In the rows, 128 means zero.
Each row is followed by its class.
[126 123 122 142 137 141  97 121 106 127 119 114 118 136 125 112 131 117
 124 130 129 139 156 132 134 133 143 128 145 135 124 125 144 128 126 108
 135 165 105  85 132 131 110 108 129 144 107 115 128 114 122 145 119  74
 120 133 133 116 127 115 139 114 103 150 131 134 120 130 118 116 136 135
 135 126 146 133 133 119 135 145 133 128  94 129 108 117 142 123 136 122
 124 134 135 132] => <99>
[133 131 124 121 131 132 121 138 122 125 126 126 124 132 127 122 121 123
 117 132 129 123 136 126 137 129 125 124 149 128 126 128 130 132 133 125
 124 126 122 136 123 131 121 128 119 135 119 132 127 138 131 134 133 128
 132 131 127 127 126 130 129 129 142 128 127 136 124 128 128 130 130 126
 129 124 130 131 125 129 119 129 127 127 140 128 132 120 135 131 106 129
 132 131 125 125] => <120>
[122 121 133 126 122 130 133 132 125 128 135 127 135 125 126 128  75 127
 126 130 134 120 119 133 125 134 133 127 133 127 129 124 128 123 131 124
 137 129 134 125 132 119 142 128 127 120 136 126 130 127 121 127 131 135
 130 130 136 126 128 130 146 128 124 138 107 118 128 129 131 121 123 126
 133 118 116 130 144 129 137 120 118 126 122 127 130 135 122 130 150 130
 135 128 133 129] => <23>
[126 125 132 124 126 130 125 127 130 128 127 123 124 125 129 113 129 129
 128 142 138 132 112 132 128 130 128 127 127 129 129 127 126 125 125 129
 134 128 129 127 133 132 129 127 132 118 129 132 127 128 121 124 130 124
 130 131 128 127 121 130 128 125 127 127 121 134 126 129 122 128 125 129
 130 127 127 125 129 132 133 126 128 126 133 128 126 128 127 131 133 128
 130 129 127 133] => <23>
[126 125 133 134 122 122 134 127 122 122 131 129 130 133 122 135 132 129
 127 133 129 129 128 120 124 134 123 132 132 131 125 126 122 128 124 128
 134 134 128 124 122 129 122 124 124 120 134 125 121 126 128 124 133 123
 127 128 126 129 125 123 134 126 126 127 119 130 131 124 128 118 121 132
 130 127 128 126 120 132 115 129 120 132 123 125 126 125 127 125 145 134
 130 128 128 148] => <23>
[129 131 129 126 129 120 129 137 129 123 125 131 132 127 128 129 119 131
 122 130 116 141 126 126 132 128 121 133 120 125 123 128 132 141 131 128
 124 126 131 132 135 137 127 127 127 130 122 125 128 130 132 128 124 125
 130 126 121 124 127 135 122 130 126 128 132 127 128 130 124 122 133 134
 125 134 129 129 125 114 123 127 126 134 134 128 134 125 133 132 117 128
 130 124 131 127] => <120>
[117 127 130 130 128 128 124 131 133 130 129 127 117 133 129 129 133 128
 128 128 130 124 119 133 131 120 136 129 123 129 127 126 121 126 127 132
 144 134 127 128 130 129 134 123 131 123 119 124 128 118 121 125 129 127
 115 130 132 129 129 130 134 144 126 134  95 124 129 130 132 119 125 130
 129 125 126 125 132 131 142 122 118 125 121 134 129 131 119 129 151 129
 126 131 142 131] => <23>
[133 130 128 129 132 126 116 136 127 130 119 122 137 126 130 122 123 122
 129 140 124 132 137 126 127 121 128 129 124 124 129 130 131 128 124 125
 126 134 123 126 127 131 122 126 125 133 118 128 127 130 128 130 109 117
 135 135 128 124 129 129 121 127 126 134 129 121 122 134 122 127 137 119
 128 124 129 131 130 127 127 147 130 132 122 134 132 116 131 127 123 122
 131 124 127 132] => <120>
[122 118 123 134 135 137 106 128  97 123 132 122 154 138 126 110 130 121
 119 129 137 145 163 134 126 131 147 131 143 132 114 128 133 127 132 111
 136 158  97 102 119 131 106 106 120 143  87 123 127 118 132 144 124  74
 130 128 128 111 140 182 137 113 101 142 123 133 122 130 105 118 141 137
 129 150 141 136 126 120 137 139 145 136  95 138 108 126 149 129 142 123
 128 121 131 144] => <99>
[127 131 120 137 134 125 128 128 127 125 117 130 130 129 127 122 120 133
 129 130 125 142 136 126 134 124 124 131 121 124 126 131 131 129 132 127
 122 122 124 133 124 129 132 126 123 134 121 129 127 126 135 135 128 123
 129 134 122 130 124 160 120 128 126 122 138 129 128 125 127 131 131 129
 126 133 133 116 126 117 123 126 125 138 136 126 129 126 128 124 108 129
 128 128 121 129] => <120>
[120 124 132 126 119 123 123 129 129 125 126 131 120 134 130 126 132 128
 124 128 130 129 128 129 124 127 122 125 122 131 129 127 133 125 132 128
 125 140 122 125 130 129 123 130 131 130 121 126 128 131 124 130 120 120
 127 133 132 125 134 129 127 126 129 135 130 129 121 129 127 125 131 138
 128 126 129 132 129 127 129 132 126 129 128 128 126 129 126 106 123 129
 125 144 130 124] => <120>
[122 123 122 135 135 128 123 134 131 123 112 132 132 124 129 128 124 127
 125 128 126 129 131 124 135 125 134 142 121 128 126 132 135 119 127 126
 123 127 123 124 121 121 130 123 130 129 113 126 125 127 134 133 123 129
 133 127 125 129 130 123 117 125 128 133 132 134 123 129 129 128 138 141
 134 122 126 135 138 123 126 143 131 130 130 125 136 123 122 128 120 127
 119 128 129 116] => <120>
[132 129 121 135 135 135 124 112 127 136 130 128 126 123 123 130 127 123
 130 129 123 127 139 126 137 123 126 135 124 130 127 128 142 129 128 124
 120 132 127 126 133 129 130 135 128 132 126 125 139 131 129 132 128 124
 139 134 124 130 127 126 123 125 131 127 152 137 128 131 127 135 134 129
 121 128 131 129 121 124 117 135 130 133 128 132 130 128 133 127 104 125
 137 130 133 126] => <120>
[117 128 130 137 131 137 106 124  98 128 119 118 122 142 121 108 132 117
 123 133 128 133 163 135 140 128 150 123 148 138 127 121 127 136 134 109
 135 156 103  89 114 133 105 102 133 142  98 116 122 118 132 139 121  74
 132 131 130 117 126 131 141 109 105 150 123 142 124 127 110 119 141 142
 148 141 147 134 125 122 142 132 137 131  95 136 121 110 161 126 137 125
 134 125 134 140] => <99>
[120 129 127 124 120 132 130 128 131 127 133 118 122 124 133 130 133 133
 130 128 126 122 120 134 118 132 136 128 135 128 132 123 121 118 126 133
 137 132 138 130 132 123 135 135 124 111 136 133 131 136 120 124 127 136
 128 133 129 131 131 125 133 138 128 132 112 131 134 120 127 120 120 126
 130 120 123 126 131 132 137 125 124 123 118 127 127 138 133 128 142 131
 124 131 128 138] => <23>
[122 117 134 126 126 128 125 138 134 128 120 121 125 125 132 132 134 130
 128 133 130 127 116 133 122 127 129 126 133 133 128 127 130 122 121 127
 138 136 133 119 133 129 126 122 130 122 121 129 125 126 126 126 128 129
 123 133 120 126 133 129 131 135 133 133 116 127 117 130 132 121 117 126
 124 118 127 124 134 125 140 125 126 123 120 125 127 131 120 129 147 136
 123 134 121 127] => <23>
[127 125 126 133 129 129 100 133  93 120 109 119 127 133 121 104 128 118
 127 131 132 139 154 130 128 127 142 125 138 127 127 128 132 130 128 107
 136 156 102  98 130 130 109 101 122 145  75 120 123 119 127 137 124  74
 125 127 130 114 131 132 139 113 101 138 118 137 123 134 114 120 147 133
 137 136 146 140 133 119 143 136 132 116  99 130 109 116 138 128 140 127
 131 132 129 132] => <99>
[152 127 124 143 134 140 102 123 108 117 119 115 125 138 130 110 140 118
 123 138 129 137 156 135 125 126 143 102 141 136 125 129 140 127 112 115
 135 159 102  93 118 144 110 115 129 150  83 105 133 118 105 145 121  74
 129 127 139 111 135 129 135 118  99 153 127 132 121 135 106 117 144 132
 137 132 146 141 142 114 141 144 133 126  92 132 106 116 135 132 142 126
 135 137 134 132] => <99>
